Below are the code and all the weights of a small trained network. Each question names an input and a class and asks about switching units off, where a switched-off unit gives its printed mean instead of its output.

import numpy as np


def w(rows, s, z=0):
    codes = np.array(rows[::2]) - 128.0
    scale = np.full(codes.shape[1], s)
    scale[-1] = z or s
    return codes * scale


def f(y):
    return y / 2 * (1 + np.tanh(0.7978845608 * (y + 0.044715 * y**3)))


def log_softmax(a):
    a = a - a.max(-1, keepdims=True)
    return a - np.log(np.exp(a).sum(-1, keepdims=True))


def net(x, mask):
    res = np.array(x, float).reshape(1, 8) / 4 @ E
    y = f(res @ A[0][:, :-1].T + A[0][:, -1])
    res = res + np.where(mask, y, B[0][:, -1]) @ B[0][:, :-1]
    return log_softmax(res[-1] @ U[:, :-1].T + U[:, -1])


A, B = {}, {}
E = w([
[83,119,159,192,138,132,192,108,123,218,125,67],'x0',
[111,63,70,176,146,40,163,83,67,92,95,101],'x1',
[77,186,110,36,1,58,100,91,130,162,97,60],'x2',
[100,167,186,106,124,60,26,210,139,152,159,161],'x3',
[33,109,77,164,52,185,147,125,141,74,220,108],'x4',
[115,206,54,243,146,20,139,113,81,124,100,83],'x5',
[194,191,67,146,68,138,235,172,140,205,224,182],'x6',
[93,206,222,127,159,74,174,41,121,144,171,219],'x7',
],0.0081)
A[0] = w([
[161,97,72,135,70,166,213,66,100,133,126,135,162],'n0',
[141,31,84,95,89,161,101,165,168,76,124,82,161],'n1',
[76,154,225,138,196,125,68,98,132,169,125,98,182],'n2',
[76,150,116,102,77,108,43,126,101,41,67,98,242],'n3',
[99,100,112,64,142,184,48,183,150,106,152,153,162],'n4',
[133,132,178,128,197,117,173,169,170,150,114,192,221],'n5',
[121,58,151,131,100,194,58,147,89,104,79,123,198],'n6',
[209,134,174,109,181,104,115,106,146,159,67,150,161],'n7',
[127,87,58,96,67,159,204,64,155,147,139,95,97],'n8',
[109,218,115,118,57,50,92,175,91,144,72,141,80],'n9',
[163,204,110,116,109,24,122,157,142,136,175,148,189],'n10',
[47,193,161,132,135,70,52,59,133,171,134,106,168],'n11',
[208,109,175,164,229,141,132,80,90,106,101,163,242],'n12',
[158,133,90,137,45,89,124,153,113,175,129,106,166],'n13',
[140,80,72,156,176,115,72,156,119,85,119,123,114],'n14',
[179,141,169,126,105,157,203,121,182,171,242,158,201],'n15',
[91,108,99,109,115,189,58,156,141,93,80,85,122],'n16',
[85,155,172,114,75,133,254,117,105,119,105,73,228],'n17',
[161,162,184,121,145,165,112,149,183,149,184,178,172],'n18',
[127,82,108,190,230,111,165,97,108,74,132,152,153],'n19',
[138,113,106,193,105,102,248,159,99,179,131,133,254],'n20',
[185,123,167,83,186,123,138,124,111,154,108,157,196],'n21',
[52,100,164,147,111,141,84,121,148,134,130,53,172],'n22',
[161,195,177,125,101,137,132,177,176,151,228,185,138],'n23',
[170,115,137,70,206,120,64,108,152,113,63,137,181],'n24',
],0.0084,0.0039)
B[0] = w([
[120,190,101,67,158,194,248,98,171,134,98,56,214],'n0',
[156,113,191,230,179,197,175,141,230,113,153,10,229],'n1',
[136,181,169,79,203,111,2,67,141,133,121,148,228],'n2',
[206,101,173,175,94,32,145,57,135,49,176,134,246],'n3',
[163,65,194,127,107,136,163,156,145,126,207,141,233],'n4',
[133,133,116,82,146,134,106,198,86,146,118,226,208],'n5',
[158,32,250,187,155,149,102,128,182,62,103,101,224],'n6',
[213,117,126,120,138,108,105,146,61,162,18,176,203],'n7',
[158,149,148,76,123,158,210,78,213,158,79,64,204],'n8',
[195,154,112,192,77,20,120,88,85,156,168,172,218],'n9',
[144,108,50,178,21,74,148,167,100,191,152,132,221],'n10',
[100,203,127,120,127,76,34,37,139,113,136,173,235],'n11',
[95,138,80,87,210,95,134,213,105,55,63,137,243],'n12',
[179,133,70,198,44,144,135,95,158,198,124,86,191],'n13',
[148,104,99,161,134,152,106,154,106,75,162,103,188],'n14',
[28,185,145,78,85,250,166,193,66,169,131,155,238],'n15',
[222,69,181,187,88,150,78,113,240,72,204,41,209],'n16',
[103,212,132,91,161,161,164,36,164,178,81,100,214],'n17',
[77,123,233,79,67,166,75,213,107,112,179,204,218],'n18',
[49,79,42,125,236,84,171,153,36,45,171,98,233],'n19',
[68,108,15,144,177,176,123,107,87,222,96,82,247],'n20',
[129,120,188,115,138,175,124,142,59,138,51,156,193],'n21',
[104,131,217,181,182,136,85,120,185,146,157,84,202],'n22',
[63,159,134,124,45,207,124,189,100,148,203,202,228],'n23',
[221,94,184,94,104,80,149,178,121,57,45,175,220],'n24',
],0.0063,0.011)
U = w([
[167,128,38,183,92,89,97,161,94,246,142,113,6],'0',
[110,197,109,74,120,174,228,58,163,177,65,77,147],'1',
[61,151,157,68,73,189,124,208,96,156,203,201,175],'2',
[212,28,178,175,131,136,95,154,217,49,177,85,173],'3',
[219,98,160,73,175,87,88,190,82,80,5,187,79],'4',
[188,141,105,144,24,2,127,90,102,75,177,150,48],'5',
[73,93,25,140,221,99,168,146,57,48,150,107,181],'6',
[75,192,174,116,165,76,31,45,134,132,143,152,154],'7',
],0.0078,0.0017)

Each question gives the input, the list of numbers given to net, and the class t.
The units are the neurons (one row each of A and B). Each row of codes is followed by its name. A weight is (code - 128) times the scale printed after its matrix; where a second scale follows, it is the last column's (A, B and U).
mask holds one flag per neuron, in row order. A switched-off neuron (its flag False) gives its mean, the last column of its row in B, instead of its output. The means were averaged over made-up inputs and are rounded, as every weight is.
A unit's drop is (log p(t) with every unit on - log p(t) with that unit switched off) / (log p(t) with every unit on - log p(t) with every unit switched off).
The circuit of an input: a set's keep is (log p(t) with only the set's units on - log p(t) with every unit switched off) / (log p(t) with every unit on - log p(t) with every unit switched off). Starting from the 12 units with the biggest drops (on a tie, the unit counted first), units are removed one at a time, each time the one whose removal leaves the highest keep (on an exact tie, the one counted first), for as long as the keep stays at least 0.8.
units of the circuit, in order: the units of the circuit, biggest drop first
unit that matters most: the unit with the biggest drop
top k neurons: the k neurons with the biggest drops, biggest first
drop when u is switched off: that unit's drop, to one decimal
input [8,3,-3,-1,0,0,1,-5], class 1: units of the circuit, in order : (n0 n3)
input [-5,3,1,7,-3,3,1,-7], class 5: unit that matters most : n9
input [4,1,3,4,5,3,-1,-3], class 5: units of the circuit, in order : (n3 n9)
input [-6,-7,-3,-4,-6,2,-7,-6], class 3: top 3 neurons : (n16 n1 n6)
input [-8,-8,5,6,0,7,7,1], class 5: top 4 neurons : (n9 n10 n13 n20)
input [2,-5,5,1,-7,-8,-8,-2], class 3: top 2 neurons : (n16 n6)
input [8,3,-5,-5,8,-3,-1,-7], class 1: top 4 neurons : (n0 n8 n20 n17)
input [-4,-4,-4,-3,-6,-7,4,-1], class 2: top 3 neurons : (n15 n23 n18)
input [4,-3,5,1,-7,-2,-5,4], class 4: top 2 neurons : (n24 n7)
input [8,2,-3,-1,-6,0,5,6], class 2: top 2 neurons : (n15 n5)
input [1,7,3,-2,-6,-3,0,-5], class 3: top 2 neurons : (n1 n5)
input [-3,5,1,3,-2,-1,5,-6], class 0: top 2 neurons : (n6 n13)
input [-6,-6,6,0,7,4,5,-8], class 3: top 2 neurons : (n1 n16)
input [-2,-1,-5,-5,6,-4,6,-4], class 1: units of the circuit, in order : (n0)
input [6,8,4,8,1,2,2,3], class 0: top 4 neurons : (n10 n20 n13 n24)
input [2,-1,-6,6,-4,-4,0,8], class 2: top 3 neurons : (n23 n18 n15)
input [-4,-1,-7,5,7,7,3,-3], class 6: drop when n7 is switched off : 0.0
input [-4,7,-6,6,-3,5,0,0], class 6: drop when n19 is switched off : 1.3
input [2,-4,-8,0,2,4,-2,3], class 6: drop when n19 is switched off : 0.4
input [4,-4,-5,-5,1,3,-4,-3], class 6: units of the circuit, in order : (n19)
